Below is a small trained network, with its code and all its weights. Each question gives an input and a class and asks what happens when units are switched off, that is, made to give their printed mean instead of their output.

import numpy as np


def w(rows, s, z=0):
    codes = np.array(rows[::2]) - 128.0
    scale = np.full(codes.shape[1], s)
    scale[-1] = z or s
    return codes * scale


def norm(h):
    return h / np.sqrt((h * h).mean(-1, keepdims=True) + 1e-5)


def f(y):
    return np.maximum(y, 0)


def log_softmax(a):
    a = a - a.max(-1, keepdims=True)
    return a - np.log(np.exp(a).sum(-1, keepdims=True))


def net(x, mask):
    res = np.array(x, float).reshape(1, 7) / 4 @ E
    u = 0
    for l in range(2):
        y = f(norm(res) @ A[l][:, :-1].T + A[l][:, -1])
        res = res + np.where(mask[u : u + 5], y, B[l][:, -1]) @ B[l][:, :-1]
        u += 5
    return log_softmax(norm(res)[-1] @ U[:, :-1].T + U[:, -1])


A, B = {}, {}
E = w([
[162,193,159,111,134,135,133,154,125,111],'x0',
[101,174,93,215,164,141,99,197,66,172],'x1',
[91,97,107,111,152,127,185,133,23,137],'x2',
[147,118,99,101,56,88,208,119,122,53],'x3',
[107,142,4,177,77,102,140,127,167,81],'x4',
[146,174,185,174,223,199,209,119,149,175],'x5',
[136,194,218,139,23,147,128,101,155,134],'x6',
],0.0038)
A[0] = w([
[126,159,146,80,154,80,80,164,107,165,154],'0.n1',
[151,115,148,179,61,120,136,174,180,52,233],'0.n2',
[162,170,68,173,4,125,189,103,193,162,249],'0.n3',
[79,132,82,206,199,173,149,169,144,67,212],'0.n4',
[128,200,69,85,143,153,39,165,59,160,86],'0.n5',
],0.0039,0.0012)
B[0] = w([
[116,126,93,84,57,125,254,164,132,129,166],'0.n1',
[130,63,122,97,141,115,158,165,155,75,221],'0.n2',
[202,72,177,54,78,107,74,147,80,88,255],'0.n3',
[134,105,145,100,69,152,129,107,100,159,218],'0.n4',
[141,139,76,134,140,68,169,60,92,138,175],'0.n5',
],0.0059,0.0037)
A[1] = w([
[150,65,115,2,153,131,193,92,104,90,252],'1.n1',
[158,104,72,113,113,96,134,174,49,143,216],'1.n2',
[178,149,241,181,166,185,146,114,118,207,54],'1.n3',
[121,45,120,126,181,146,161,161,143,139,176],'1.n4',
[75,157,105,166,135,131,103,100,93,91,71],'1.n5',
],0.0045,0.0017)
B[1] = w([
[180,126,97,53,51,147,78,126,85,9,254],'1.n1',
[203,113,66,89,130,72,188,132,46,49,198],'1.n2',
[93,223,99,154,202,251,140,5,159,177,180],'1.n3',
[169,168,182,130,1,92,108,198,73,126,172],'1.n4',
[21,221,90,230,169,147,136,90,139,112,133],'1.n5',
],0.0046,0.0071)
U = w([
[4,75,189,180,185,4,154,174,208,142,5],'0',
[132,106,162,146,40,76,30,174,230,130,47],'1',
[101,230,209,129,148,232,133,35,169,224,150],'2',
[66,154,42,219,128,81,146,143,61,219,95],'3',
[203,85,106,37,21,82,147,132,49,1,202],'4',
],0.0055,0.0033)

Each question gives the input, the list of numbers given to net, and the class t.
The units are the neurons (one row each of A and B). Each row of codes is followed by its name. A weight is (code - 128) times the scale printed after its matrix; where a second scale follows, it is the last column's (A, B and U).
mask holds one flag per neuron, layer by layer. A switched-off neuron (its flag False) gives its mean, the last column of its row in B, instead of its output. The means were averaged over made-up inputs and are rounded, as every weight is.
A unit's drop is (log p(t) with every unit on - log p(t) with that unit switched off) / (log p(t) with every unit on - log p(t) with every unit switched off).
The circuit of an input: a set's keep is (log p(t) with only the set's units on - log p(t) with every unit switched off) / (log p(t) with every unit on - log p(t) with every unit switched off). Starting from all 10 units, units are removed one at a time, each time the one whose removal leaves the highest keep (on an exact tie, the one counted first), for as long as the keep stays at least 0.8.
units of the circuit, in order: the units of the circuit, biggest drop first
top k neurons: the k neurons with the biggest drops, biggest first
top k neurons in layer l: the k neurons of layer l with the biggest drops, biggest first
drop of u: that unit's drop, to one decimal
input [3,-5,1,0,0,6,6], class 2: top 2 neurons in layer 1 : (1.n3 1.n2)
input [7,1,-6,-6,-1,-1,6], class 2: units of the circuit, in order : (1.n3 1.n1)
input [0,-2,2,-5,-8,-1,1], class 2: units of the circuit, in order : (1.n3 0.n3)
input [-3,7,2,-2,-3,2,-1], class 3: units of the circuit, in order : (1.n1)
input [7,8,-6,2,-2,1,-2], class 3: units of the circuit, in order : (1.n1 0.n3)
input [-3,1,2,1,3,7,1], class 2: units of the circuit, in order : (1.n3 0.n2)
input [1,-7,-3,-1,-3,8,-5], class 2: top 2 neurons in layer 1 : (1.n3 1.n2)
input [-5,-8,-6,-5,2,0,-4], class 1: top 2 neurons : (1.n2 0.n3)
input [-1,6,8,3,1,5,6], class 3: top 2 neurons in layer 1 : (1.n1 1.n2)
input [3,0,-2,-2,-4,-1,7], class 2: drop of 1.n1 : 0.1
input [0,-2,2,-2,-7,0,6], class 2: drop of 1.n3 : 0.1
input [-8,1,1,1,-7,3,8], class 2: drop of 1.n1 : 0.0
